Below are the code and all the weights of a small trained network. Each question names an input and a target symbol and asks about switching units off, where a switched-off unit gives its printed mean instead of its output.

import numpy as np


def w(rows, s, z=0):
    codes = np.array(rows[::2]) - 128.0
    scale = np.full(codes.shape[1], s)
    scale[-1] = z or s
    return codes * scale


def f(y):
    return y / 2 * (1 + np.tanh(0.7978845608 * (y + 0.044715 * y**3)))


def softmax(a):
    e = np.exp(a - a.max(-1, keepdims=True))
    return e / e.sum(-1, keepdims=True)


def log_softmax(a):
    a = a - a.max(-1, keepdims=True)
    return a - np.log(np.exp(a).sum(-1, keepdims=True))


def net(x, mask):
    ids = ['Φαβδζημσψ'.index(c) for c in x.split()]
    T = len(ids)
    res = E[ids] + P[:T]
    q, k, v = (res @ M[0].T for M in (Q, K, V))
    z = softmax(np.where(np.tri(T) > 0, q @ k.T / 4**0.5, -1e9)) @ v
    res = res + np.where(mask[0], z, O[0][:, -1]) @ O[0][:, :-1]
    y = f(res @ A[0][:, :-1].T + A[0][:, -1])
    res = res + np.where(mask[1:17], y, B[0][:, -1]) @ B[0][:, :-1]
    return log_softmax(res[-1] @ U[:, :-1].T + U[:, -1])


Q, K, V, O, A, B = {}, {}, {}, {}, {}, {}
E = w([
[98,160,173,183,144],'Φ',
[111,168,119,204,109],'α',
[130,153,131,150,80],'β',
[79,133,125,48,116],'δ',
[56,55,103,137,171],'ζ',
[116,49,166,249,141],'η',
[113,110,144,229,111],'μ',
[112,87,182,167,111],'σ',
[48,85,137,66,131],'ψ',
],0.021)
P = w([
[213,107,47,96,32],'0',
[126,188,228,135,172],'1',
[105,196,249,133,172],'2',
[98,169,195,129,117],'3',
[81,173,205,135,102],'4',
[49,174,254,157,134],'5',
[37,166,240,162,104],'6',
[17,154,216,135,82],'7',
[7,161,242,162,73],'8',
],0.007)
Q[0] = w([
[164,114,150,117,159],'h0',
[251,206,193,239,126],'h0',
[87,177,229,189,142],'h0',
[200,123,126,200,110],'h0',
],0.022)
K[0] = w([
[117,111,132,107,128],'h0',
[250,132,36,100,202],'h0',
[212,86,17,103,44],'h0',
[200,152,162,106,159],'h0',
],0.015)
V[0] = w([
[193,199,201,125,45],'h0',
[118,230,41,57,115],'h0',
[87,236,43,220,184],'h0',
[249,56,68,157,108],'h0',
],0.017)
O[0] = w([
[122,55,150,249,202,38],'h0',
[81,218,60,173,153,7],'h0',
[7,132,169,109,111,1],'h0',
[129,49,63,159,78,15],'h0',
],0.017,0.0059)
A[0] = w([
[108,114,88,31,164,91],'n0',
[114,65,113,93,186,166],'n1',
[134,150,150,93,180,57],'n2',
[113,200,161,136,142,161],'n3',
[127,127,73,120,211,110],'n4',
[128,119,91,67,251,66],'n5',
[151,103,68,122,140,98],'n6',
[182,127,175,151,144,3],'n7',
[103,111,74,157,164,70],'n8',
[178,182,134,137,128,139],'n9',
[147,152,207,122,140,192],'n10',
[83,106,98,161,45,57],'n11',
[76,141,132,132,161,6],'n12',
[130,150,87,57,169,133],'n13',
[106,140,147,185,104,125],'n14',
[172,136,81,87,163,89],'n15',
],0.013,0.0054)
B[0] = w([
[223,46,198,194,155,210],'n0',
[109,197,102,128,170,174],'n1',
[69,62,117,71,84,221],'n2',
[153,76,73,182,160,239],'n3',
[221,90,94,149,114,148],'n4',
[177,144,208,96,21,197],'n5',
[105,147,81,172,97,157],'n6',
[103,182,85,82,80,194],'n7',
[119,31,129,83,69,168],'n8',
[165,95,201,63,138,254],'n9',
[141,174,78,188,171,247],'n10',
[106,154,140,103,211,218],'n11',
[167,136,1,113,81,167],'n12',
[44,157,72,181,63,245],'n13',
[146,198,211,110,94,192],'n14',
[55,153,160,114,200,222],'n15',
],0.013,0.025)
U = w([
[88,184,119,230,150,61],'Φ',
[2,125,68,144,116,174],'α',
[58,51,96,208,131,85],'β',
[135,103,91,165,194,172],'δ',
[97,145,151,142,82,38],'ζ',
[76,57,49,88,161,26],'η',
[71,82,111,157,245,249],'μ',
[90,136,35,163,99,210],'σ',
[107,184,72,109,194,171],'ψ',
],0.0052,0.002)

Each question gives the input, a string of symbols that net reads in full, and the target symbol t.
The units are the heads (4 rows each of Q, K, V and O) and the neurons (one row each of A and B). Each row of codes is followed by its name. A weight is (code - 128) times the scale printed after its matrix; where a second scale follows, it is the last column's (O, A, B and U).
mask holds one flag per unit, heads first, then neurons. A switched-off unit (its flag False) gives its mean, the last column of its rows in O or B, instead of its output. The means were averaged over made-up inputs and are rounded, as every weight is.
A unit's drop is (log p(t) with every unit on - log p(t) with that unit switched off) / (log p(t) with every unit on - log p(t) with every unit switched off).
The circuit of an input: a set's keep is (log p(t) with only the set's units on - log p(t) with every unit switched off) / (log p(t) with every unit on - log p(t) with every unit switched off). Starting from the 12 units with the biggest drops (on a tie, the unit counted first), units are removed one at a time, each time the one whose removal leaves the highest keep (on an exact tie, the one counted first), for as long as the keep stays at least 0.8.
circuit, biggest first: the units of the circuit, biggest drop first
top k neurons: the k neurons with the biggest drops, biggest first
drop of u: that unit's drop, to one decimal
input μ β η ζ α α, target μ: circuit, biggest first	[h0 n11 n13]
input Φ Φ α σ η α η ζ, target δ: circuit, biggest first	[h0 n0 n10 n13]
input δ δ α α η, target δ: top 2 neurons	[n13 n4]
input μ σ α, target μ: circuit, biggest first	[h0 n13 n11]
input Φ σ α σ β ζ Φ, target Φ: top 2 neurons	[n2 n14]
input ζ α α μ η, target ζ: circuit, biggest first	[n3]
input ψ η α μ β Φ α β η, target ψ: circuit, biggest first	[h0 n0]
input Φ Φ α ψ Φ η β, target Φ: top 2 neurons	[n2 n9]
input Φ σ α ψ ψ σ ζ β α, target Φ: top 2 neurons	[n2 n14]
input δ α α α α β, target δ: circuit, biggest first	[h0 n4 n9 n3]
input η ψ μ, target η: circuit, biggest first	[h0 n0]
input δ Φ α ψ ψ η α δ σ, target δ: top 3 neurons	[n13 n4 n2]
input α ψ ζ, target ζ: top 3 neurons	[n5 n2 n9]
input Φ Φ ψ Φ, target Φ: top 4 neurons	[n2 n9 n14 n8]
input ζ ψ σ ψ α, target ζ: top 2 neurons	[n0 n3]
input μ σ α α β σ η μ δ, target μ: top 2 neurons	[n13 n5]
input α ψ δ β β σ α ζ ζ, target β: top 3 neurons	[n0 n2 n13]
input α α ψ ζ μ Φ, target α: top 2 neurons	[n0 n12]
input ψ μ δ η σ α, target ψ: top 3 neurons	[n0 n9 n15]
input α δ μ ψ ζ Φ σ, target α: top 3 neurons	[n0 n12 n9]
input ψ α β ζ, target β: top 3 neurons	[n0 n13 n14]
input ψ η δ β α ψ δ, target ζ: drop of n5	3.5
input μ α α α σ, target μ: drop of n13	0.4
input σ η α μ α σ α μ, target σ: drop of n15	0.2
input δ β δ, target σ: drop of n3	0.2
